Here is a tiny trained network, its code and every weight. The questions are about switching its units off for an input and a class, where a switched-off unit gives its printed mean instead of its output.

import numpy as np


def w(rows, s, z=0):
    codes = np.array(rows[::2]) - 128.0
    scale = np.full(codes.shape[1], s)
    scale[-1] = z or s
    return codes * scale


def f(y):
    return np.maximum(y, 0)


def log_softmax(a):
    a = a - a.max(-1, keepdims=True)
    return a - np.log(np.exp(a).sum(-1, keepdims=True))


def net(x, mask):
    res = np.array(x, float).reshape(1, 3) / 4 @ E
    y = f(res @ A[0][:, :-1].T + A[0][:, -1])
    res = res + np.where(mask, y, B[0][:, -1]) @ B[0][:, :-1]
    return log_softmax(res[-1] @ U[:, :-1].T + U[:, -1])


A, B = {}, {}
E = w([
[119,186,89,140,143,185,28,204,120,224,7],'x0',
[148,127,157,229,46,71,1,100,71,113,151],'x1',
[134,174,235,126,83,211,119,57,218,214,173],'x2',
],0.0076)
A[0] = w([
[79,134,76,32,206,197,254,181,214,152,91,9],'N1',
[138,79,62,122,159,88,135,167,63,63,94,48],'N2',
[142,148,202,134,67,183,116,110,208,181,174,208],'N3',
[126,110,139,62,175,152,207,169,163,105,132,146],'N4',
[189,148,156,223,40,69,22,89,65,121,166,116],'N5',
[92,90,50,150,158,31,147,188,86,62,82,214],'N6',
[124,104,36,142,172,44,164,201,45,102,92,60],'N7',
[151,189,229,126,127,177,108,45,206,202,153,39],'N8',
[138,148,109,143,137,158,78,200,136,190,68,175],'N9',
[108,189,94,122,133,141,67,238,120,200,48,62],'N10',
[150,103,157,216,28,86,9,110,94,82,148,64],'N11',
[100,143,214,134,105,186,139,82,196,210,145,41],'N12',
[136,115,125,85,192,178,213,160,165,106,166,81],'N13',
[116,180,183,143,98,201,123,59,218,222,162,88],'N14',
[96,44,143,117,95,96,201,68,166,52,232,45],'N15',
[114,54,49,107,158,85,100,192,48,74,76,102],'N16',
[119,156,95,36,233,201,197,152,204,150,104,165],'N17',
[106,106,83,142,174,56,134,222,82,96,124,65],'N18',
[143,69,165,129,128,45,239,29,127,53,230,84],'N19',
[68,200,64,166,172,208,67,212,128,216,15,89],'N20',
[118,164,139,126,132,199,59,179,136,173,13,42],'N21',
[175,131,165,207,90,81,31,91,57,126,141,49],'N22',
],0.0068,0.011)
B[0] = w([
[74,77,99,106,70,71,215,153,254,154,30,186],'N1',
[181,130,164,97,146,169,160,106,182,90,72,160],'N2',
[112,186,153,119,180,181,57,78,18,69,128,226],'N3',
[79,136,108,165,80,98,140,141,96,153,103,197],'N4',
[51,150,89,119,48,105,186,152,128,162,57,208],'N5',
[126,206,172,122,150,177,66,76,33,115,124,246],'N6',
[196,157,177,64,183,191,161,40,146,70,64,177],'N7',
[185,163,172,55,201,174,169,78,177,88,65,173],'N8',
[139,135,149,175,119,107,81,143,124,136,189,200],'N9',
[190,85,154,159,124,70,114,145,210,138,179,175],'N10',
[74,115,87,107,79,92,211,164,204,149,56,185],'N11',
[199,151,146,81,164,176,160,91,176,57,41,163],'N12',
[97,131,124,128,77,93,160,149,173,167,99,173],'N13',
[157,159,186,70,157,177,130,62,104,96,105,187],'N14',
[215,114,149,168,131,51,95,146,226,120,172,187],'N15',
[139,171,178,93,175,160,120,55,129,90,106,189],'N16',
[56,169,112,157,62,105,150,134,95,152,96,229],'N17',
[178,144,164,59,176,148,165,79,170,78,80,161],'N18',
[218,94,154,209,124,98,48,189,211,157,220,221],'N19',
[189,85,130,173,106,74,92,174,180,107,193,202],'N20',
[241,62,164,161,122,89,140,163,241,134,176,165],'N21',
[109,84,94,106,79,91,213,168,236,138,47,168],'N22',
],0.0085,0.013)
U = w([
[159,142,152,93,176,177,124,67,129,99,92,89],'0',
[189,118,142,155,127,87,102,168,171,125,211,110],'1',
[42,128,118,119,88,99,167,152,157,139,64,89],'2',
[51,150,133,158,132,151,58,110,5,129,199,251],'3',
[121,80,120,102,177,150,147,149,108,150,151,105],'4',
[133,99,71,74,162,137,133,144,118,153,157,108],'5',
[117,80,84,73,184,162,146,177,114,136,170,101],'6',
],0.014,0.017)

Each question gives the input, the list of numbers given to net, and the class t.
The units are the neurons (one row each of A and B). Each row of codes is followed by its name. A weight is (code - 128) times the scale printed after its matrix; where a second scale follows, it is the last column's (A, B and U).
mask holds one flag per neuron, in row order. A switched-off neuron (its flag False) gives its mean, the last column of its row in B, instead of its output. The means were averaged over made-up inputs and are rounded, as every weight is.
A unit's drop is (log p(t) with every unit on - log p(t) with that unit switched off) / (log p(t) with every unit on - log p(t) with every unit switched off).
The circuit of an input: a set's keep is (log p(t) with only the set's units on - log p(t) with every unit switched off) / (log p(t) with every unit on - log p(t) with every unit switched off). Starting from the 12 units with the biggest drops (on a tie, the unit counted first), units are removed one at a time, each time the one whose removal leaves the highest keep (on an exact tie, the one counted first), for as long as the keep stays at least 0.8.
circuit, biggest first: the units of the circuit, biggest drop first
k most important neurons: the k neurons with the biggest drops, biggest first
drop of u: that unit's drop, to one decimal
input [-4,6,-4], class 2: circuit, biggest first	(N5)
input [-7,8,0], class 2: 2 most important neurons	(N5, N11)
input [-6,-6,1], class 1: 4 most important neurons	(N19, N15, N5, N11)
input [4,7,7], class 0: 2 most important neurons	(N3, N14)
input [4,-6,5], class 2: 3 most important neurons	(N1, N17, N6)
input [-8,-8,-2], class 1: 2 most important neurons	(N19, N15)
input [6,7,-8], class 0: 3 most important neurons	(N7, N16, N6)
input [3,-2,0], class 3: 2 most important neurons	(N19, N15)
input [1,-6,5], class 2: 2 most important neurons	(N1, N17)
input [-6,3,6], class 0: 4 most important neurons	(N3, N8, N14, N20)
input [-4,7,7], class 0: 3 most important neurons	(N3, N8, N14)
input [7,-5,-7], class 0: 2 most important neurons	(N7, N16)
input [-5,-4,3], class 1: drop of N19	0.5
input [-8,-7,0], class 1: circuit, biggest first	(N19)
input [5,3,4], class 1: drop of N9	0.2
input [-5,8,4], class 2: drop of N5	0.2
input [-1,-2,3], class 3: drop of N7	0.1
